Look-ups in named tables: a row name and a column name give one cell, copied from the table.

viseb
        gegomev  sut  nisok  vedi
lerep       215  198     59   121
zopam        57  229    118   192
voz         207  186     89    94
kanit       199   74    228   135
pilus       155   40    198   200
noso        197  198     41   141
dosupo      152  202     39   154

What is the sut of lerep in viseb? 198
What is the gegomev of noso in viseb? 197
What is the nisok of zopam in viseb? 118
What is the sut of kanit in viseb? 74
What is the sut of pilus in viseb? 40
What is the nisok of noso in viseb? 41
What is the vedi of dosupo in viseb? 154
What is the nisok of kanit in viseb? 228
What is the sut of noso in viseb? 198
What is the vedi of noso in viseb? 141
What is the vedi of voz in viseb? 94
What is the gegomev of lerep in viseb? 215
What is the vedi of kanit in viseb? 135
What is the nisok of voz in viseb? 89
What is the gegomev of zopam in viseb? 57
What is the vedi of zopam in viseb? 192

sofofo =
	legopa	veri	moluf	soz
pazi	77	67	131	145
zuzuf	51	166	50	136
lumiza	105	63	152	148
por	209	193	151	77
tifir	183	102	187	107
sidameg	164	49	199	147

veri of pazi = 67
legopa of lumiza = 105
legopa of sidameg = 164
moluf of zuzuf = 50
veri of tifir = 102
legopa of pazi = 77
moluf of pazi = 131
soz of sidameg = 147
veri of por = 193
soz of tifir = 107
veri of lumiza = 63
moluf of por = 151
soz of lumiza = 148
legopa of por = 209
moluf of lumiza = 152
Which row has the largest veri? por

bogu =
         potuka   los   mef   loz
doku        0.3  -0.9   0.4   0.3
pevobam    -0.8  -0.7  -0.3  -0.5
gugapab    -0.6   0.3  -0.9  -0.7
duk         0.3  -0.6   0.4  -0.7
nivi       -0.8   0.5  -0.9  -0.6
suzete      0.2  -0.4   0.1  -0.2
saretin    -0.2   0.5  -0.6  -0.5
linumo     -1.0   0.1  -0.5  -0.5
mito        0.3   0.1  -0.6   0.5
zub         0.0  -0.1   0.4  -0.5
ris        -0.2  -0.9  -0.1  -0.6
fep         0.3  -0.7  -0.8   0.2
kilu        0.4  -0.1  -0.5   0.2

los of doku is -0.9
mef of doku is 0.4
potuka of mito is 0.3
potuka of zub is 0.0
potuka of suzete is 0.2
los of saretin is 0.5
loz of ris is -0.6
potuka of kilu is 0.4
loz of doku is 0.3
loz of saretin is -0.5
mef of ris is -0.1
mef of duk is 0.4
los of mito is 0.1
los of pevobam is -0.7
loz of kilu is 0.2
los of linumo is 0.1

fif =
cols = mosupas, fop, gizino, zarof, tas, miv, mavurum, pifev, punikuf
zure: [49.30, 33.11, 8.95, 3.58, 23.56, -32.02, -18.78, 86.77, 82.03]
dobago: [8.95, 3.58, 23.56, -32.02, -18.78, 86.77, 82.03, 15.65, -9.45]
mel: [33.11, 8.95, 3.58, 23.56, -32.02, -18.78, 86.77, 82.03, 15.65]
tet: [-68.91, -97.98, -15.58, 49.30, 33.11, 8.95, 3.58, 23.56, -32.02]
buf: [-15.58, 49.30, 33.11, 8.95, 3.58, 23.56, -32.02, -18.78, 86.77]

dobago, mavurum -> 82.03
zure, fop -> 33.11
dobago, mosupas -> 8.95
mel, tas -> -32.02
tet, mosupas -> -68.91
zure, punikuf -> 82.03

Table zos
cols = taf, fup, lobil
nek: [18.600, 50.503, 58.619]
ruf: [85.153, 42.358, 51.470]
nidifiv: [58.906, 45.630, 57.504]
pid: [79.159, 40.799, 33.815]
ner: [55.159, 42.078, 32.191]
vovi: [75.888, 44.369, 41.823]
kodib: [15.101, 49.602, 28.133]
bular: [81.115, 40.144, 54.966]
sil: [63.690, 48.915, 47.572]

fup of ner is 42.078
lobil of sil is 47.572
lobil of kodib is 28.133
taf of pid is 79.159
taf of nek is 18.600
taf of ner is 55.159
taf of bular is 81.115
lobil of nidifiv is 57.504
lobil of ruf is 51.470
taf of sil is 63.690
taf of nidifiv is 58.906
fup of vovi is 44.369

Table dum
	luk	betem	luv	zif	seme	zifevo	tife
nub	0.6	1.5	0.2	-0.2	0.6	0.5	1.3
tuk	2.0	2.4	6.3	0.3	3.8	-6.4	-1.7
kepof	0.1	0.1	-1.6	1.6	-0.7	1.9	0.4
pefi	-1.6	1.7	3.1	-0.4	2.6	-0.7	-1.7
momi	2.2	-0.4	-1.1	1.2	-1.6	0.6	1.7

luv of nub is 0.2
tife of momi is 1.7
seme of momi is -1.6
luk of tuk is 2.0
seme of nub is 0.6
luv of tuk is 6.3
tife of kepof is 0.4
zif of nub is -0.2

zeg =
|  | tomit | dabivog | lel | vip | bevonam |
|---|---|---|---|---|---|
| molit | 3.02 | 6.65 | 2.61 | 3.52 | 7.05 |
| ral | 6.49 | 7.86 | 6.74 | 1.43 | 6.90 |
| lotivar | 5.81 | 3.68 | 5.49 | 4.45 | 3.83 |

lotivar, bevonam -> 3.83
ral, lel -> 6.74
lotivar, lel -> 5.49
ral, tomit -> 6.49
lotivar, tomit -> 5.81
ral, bevonam -> 6.90
lotivar, vip -> 4.45
molit, bevonam -> 7.05
molit, lel -> 2.61
molit, tomit -> 3.02
ral, vip -> 1.43
Row with the largest tomit: ral

Table sov
cols = foziteg, nalus, rusu, reg
bateb: [169, 256, 781, 711]
rulof: [789, 601, 164, 246]
nisi: [690, 205, 272, 754]

nalus of bateb: 256
nalus of nisi: 205
foziteg of rulof: 789
foziteg of nisi: 690
reg of rulof: 246
nalus of rulof: 601
rusu of nisi: 272
reg of nisi: 754
rusu of rulof: 164
foziteg of bateb: 169
reg of bateb: 711
Row with the largest nalus: rulof

lodefik
        mafon  ravara  peme  lon  sib  rotokil
bikif     173     110   181  136   55      216
bug       105      99    61  153  162      116
goz       123     103   105   87   76      109
gugafa    108      92    62  186  150      128
tunem     166     138   178  104   62      159
nus        99     129   109  114  134       88
nav       149      84   150  101   90      176
mogu      138      57    89   73  129       57
nid       108      89   136  110  115      106
fonu      117      89   133   74   97      108
som       144      80    83   94   68       81
bul       129      54    79  123   85       78

lon of fonu = 74
mafon of goz = 123
ravara of bug = 99
lon of bul = 123
mafon of nav = 149
peme of nid = 136
peme of bug = 61
sib of gugafa = 150
mafon of tunem = 166
rotokil of mogu = 57

buf =
,bagerim,beb,loku,bal,zuku,vavik,dez,lovub,nur,gedeso
kogo,70,43,57,34,55,76,42,50,87,47
dela,60,33,83,71,44,55,42,48,30,52
debidep,71,51,52,47,49,63,56,58,62,47
rabe,75,37,44,34,52,75,44,49,88,56
redafe,76,49,53,39,63,78,49,50,72,42
dorema,53,29,74,75,47,63,44,44,29,50
zifim,66,50,70,62,43,58,50,59,42,60
dib,81,32,41,25,63,86,48,48,88,55
sul,36,58,49,56,69,42,65,53,63,41
zov,46,70,50,61,64,26,84,45,58,43
fuv,33,62,39,67,67,21,87,45,61,39
susig,67,36,71,77,51,51,41,48,34,63

zuku of zifim is 43
vavik of zov is 26
zuku of zov is 64
zuku of susig is 51
dez of dorema is 44
beb of sul is 58
nur of fuv is 61
loku of susig is 71
loku of debidep is 52
bal of sul is 56
loku of zifim is 70

tef:
        bomes  dutala  faset  kefugab  muvod  taneziv  bil
nubede    121     170    129       83    206      211  129
biv       196     166    199      145    138      181  199
lalib     145     139    139      196    138      108  139
madigi    180     137    172      224    107       96  172
rebov     109     159    113      109    199      180  113
degipe    110     141    106      165    171      124  106
sel       107     174    117       60    224      228  117
dosid      70     151     71      108    219      164   71

What is the dutala of dosid in tef? 151
What is the kefugab of madigi in tef? 224
What is the faset of nubede in tef? 129
What is the bil of dosid in tef? 71
What is the kefugab of biv in tef? 145
What is the dutala of biv in tef? 166
What is the muvod of madigi in tef? 107
What is the dutala of madigi in tef? 137
What is the dutala of degipe in tef? 141
What is the kefugab of nubede in tef? 83
What is the faset of madigi in tef? 172

pizi.csv
,mumibik,tizu,dibud,buk,mip,dorudus,nuviren,mezun,suk,bovori
foman,142,143,224,68,228,106,205,60,184,178
nav,156,124,248,72,226,113,233,56,198,182
sakidis,186,58,142,230,41,199,158,190,145,117
puzimo,162,92,105,220,43,183,116,200,121,106
fuzu,183,82,232,135,161,153,229,100,193,163
giredim,203,46,201,206,78,194,212,154,179,138
sel,195,51,156,232,44,203,171,187,155,117
gugiku,71,223,67,71,186,82,59,122,92,132

nuviren of foman is 205
tizu of sakidis is 58
bovori of puzimo is 106
dorudus of fuzu is 153
nuviren of fuzu is 229
dibud of sel is 156
tizu of gugiku is 223
Which row has the largest bovori? nav

